Below are the code and all the weights of a small trained network. Each question names an input and a class and asks about switching units off, where a switched-off unit gives its printed mean instead of its output.

import numpy as np


def w(rows, s, z=0):
    codes = np.array(rows[::2]) - 128.0
    scale = np.full(codes.shape[1], s)
    scale[-1] = z or s
    return codes * scale


def f(y):
    return np.maximum(y, 0)


def log_softmax(a):
    a = a - a.max(-1, keepdims=True)
    return a - np.log(np.exp(a).sum(-1, keepdims=True))


def net(x, mask):
    res = np.array(x, float).reshape(1, 6) / 4 @ E
    y = f(res @ A[0][:, :-1].T + A[0][:, -1])
    res = res + np.where(mask, y, B[0][:, -1]) @ B[0][:, :-1]
    return log_softmax(res[-1] @ U[:, :-1].T + U[:, -1])


A, B = {}, {}
E = w([
[159,123,183,220,119,132],'x0',
[136,93,82,171,190,131],'x1',
[154,124,157,89,133,39],'x2',
[121,125,166,94,137,68],'x3',
[255,195,158,115,77,180],'x4',
[150,63,173,178,126,103],'x5',
],0.0079)
A[0] = w([
[135,121,111,160,152,167,175],'neuron 1',
[149,109,137,141,101,197,183],'neuron 2',
[144,80,165,100,196,100,159],'neuron 3',
[46,146,140,94,96,149,214],'neuron 4',
[152,147,172,98,114,107,164],'neuron 5',
[99,181,119,175,112,143,131],'neuron 6',
[174,130,152,12,118,137,33],'neuron 7',
[174,103,77,123,168,118,236],'neuron 8',
[231,171,102,134,146,106,129],'neuron 9',
[143,106,194,81,230,100,60],'neuron 10',
[160,142,154,111,110,88,31],'neuron 11',
[119,99,162,138,96,178,127],'neuron 12',
[158,79,94,143,145,90,199],'neuron 13',
[108,86,175,147,119,112,203],'neuron 14',
[139,110,169,184,111,120,1],'neuron 15',
],0.011,0.0023)
B[0] = w([
[158,137,185,208,18,210,196],'neuron 1',
[162,87,190,252,87,108,216],'neuron 2',
[156,61,129,179,97,148,233],'neuron 3',
[117,139,133,158,169,117,253],'neuron 4',
[133,209,170,79,67,229,226],'neuron 5',
[190,42,164,154,68,154,187],'neuron 6',
[109,162,91,102,111,128,248],'neuron 7',
[85,129,149,110,100,120,216],'neuron 8',
[130,99,124,60,75,166,252],'neuron 9',
[174,102,159,194,146,226,219],'neuron 10',
[161,142,132,71,82,128,194],'neuron 11',
[152,70,106,219,155,144,182],'neuron 12',
[206,80,199,118,139,136,219],'neuron 13',
[145,111,128,253,126,69,225],'neuron 14',
[146,48,42,137,179,113,180],'neuron 15',
],0.0066,0.0048)
U = w([
[175,123,226,162,77,208,239],'0',
[140,99,109,225,199,94,88],'1',
[73,225,60,3,149,179,2],'2',
],0.0078,0.0022)

Each question gives the input, the list of numbers given to net, and the class t.
The units are the neurons (one row each of A and B). Each row of codes is followed by its name. A weight is (code - 128) times the scale printed after its matrix; where a second scale follows, it is the last column's (A, B and U).
mask holds one flag per neuron, in row order. A switched-off neuron (its flag False) gives its mean, the last column of its row in B, instead of its output. The means were averaged over made-up inputs and are rounded, as every weight is.
A unit's drop is (log p(t) with every unit on - log p(t) with that unit switched off) / (log p(t) with every unit on - log p(t) with every unit switched off).
The circuit of an input: a set's keep is (log p(t) with only the set's units on - log p(t) with every unit switched off) / (log p(t) with every unit on - log p(t) with every unit switched off). Starting from the 12 units with the biggest drops (on a tie, the unit counted first), units are removed one at a time, each time the one whose removal leaves the highest keep (on an exact tie, the one counted first), for as long as the keep stays at least 0.8.
circuit, biggest first: the units of the circuit, biggest drop first
top k neurons: the k neurons with the biggest drops, biggest first
drop when u is switched off: that unit's drop, to one decimal
input [6,-2,-8,-3,2,6], class 1: top 2 neurons : (neuron 15; neuron 12)
input [8,1,-7,1,0,6], class 1: circuit, biggest first : (neuron 15; neuron 5)
input [8,-1,7,-4,0,7], class 1: circuit, biggest first : (neuron 15)
input [-8,-5,4,-2,-2,4], class 2: circuit, biggest first : (neuron 2; neuron 7; neuron 1)
input [-2,4,7,7,5,-7], class 2: circuit, biggest first : (neuron 7; neuron 2)
input [8,-1,6,-6,1,7], class 1: top 2 neurons : (neuron 15; neuron 14)
input [-1,7,0,0,1,-8], class 2: drop when neuron 1 is switched off : -0.1
input [-6,-6,4,-2,5,-5], class 2: drop when neuron 6 is switched off : 0.0
input [-3,-7,7,2,1,-6], class 2: drop when neuron 1 is switched off : 0.0
input [-7,1,-1,-5,1,0], class 2: drop when neuron 14 is switched off : 0.2
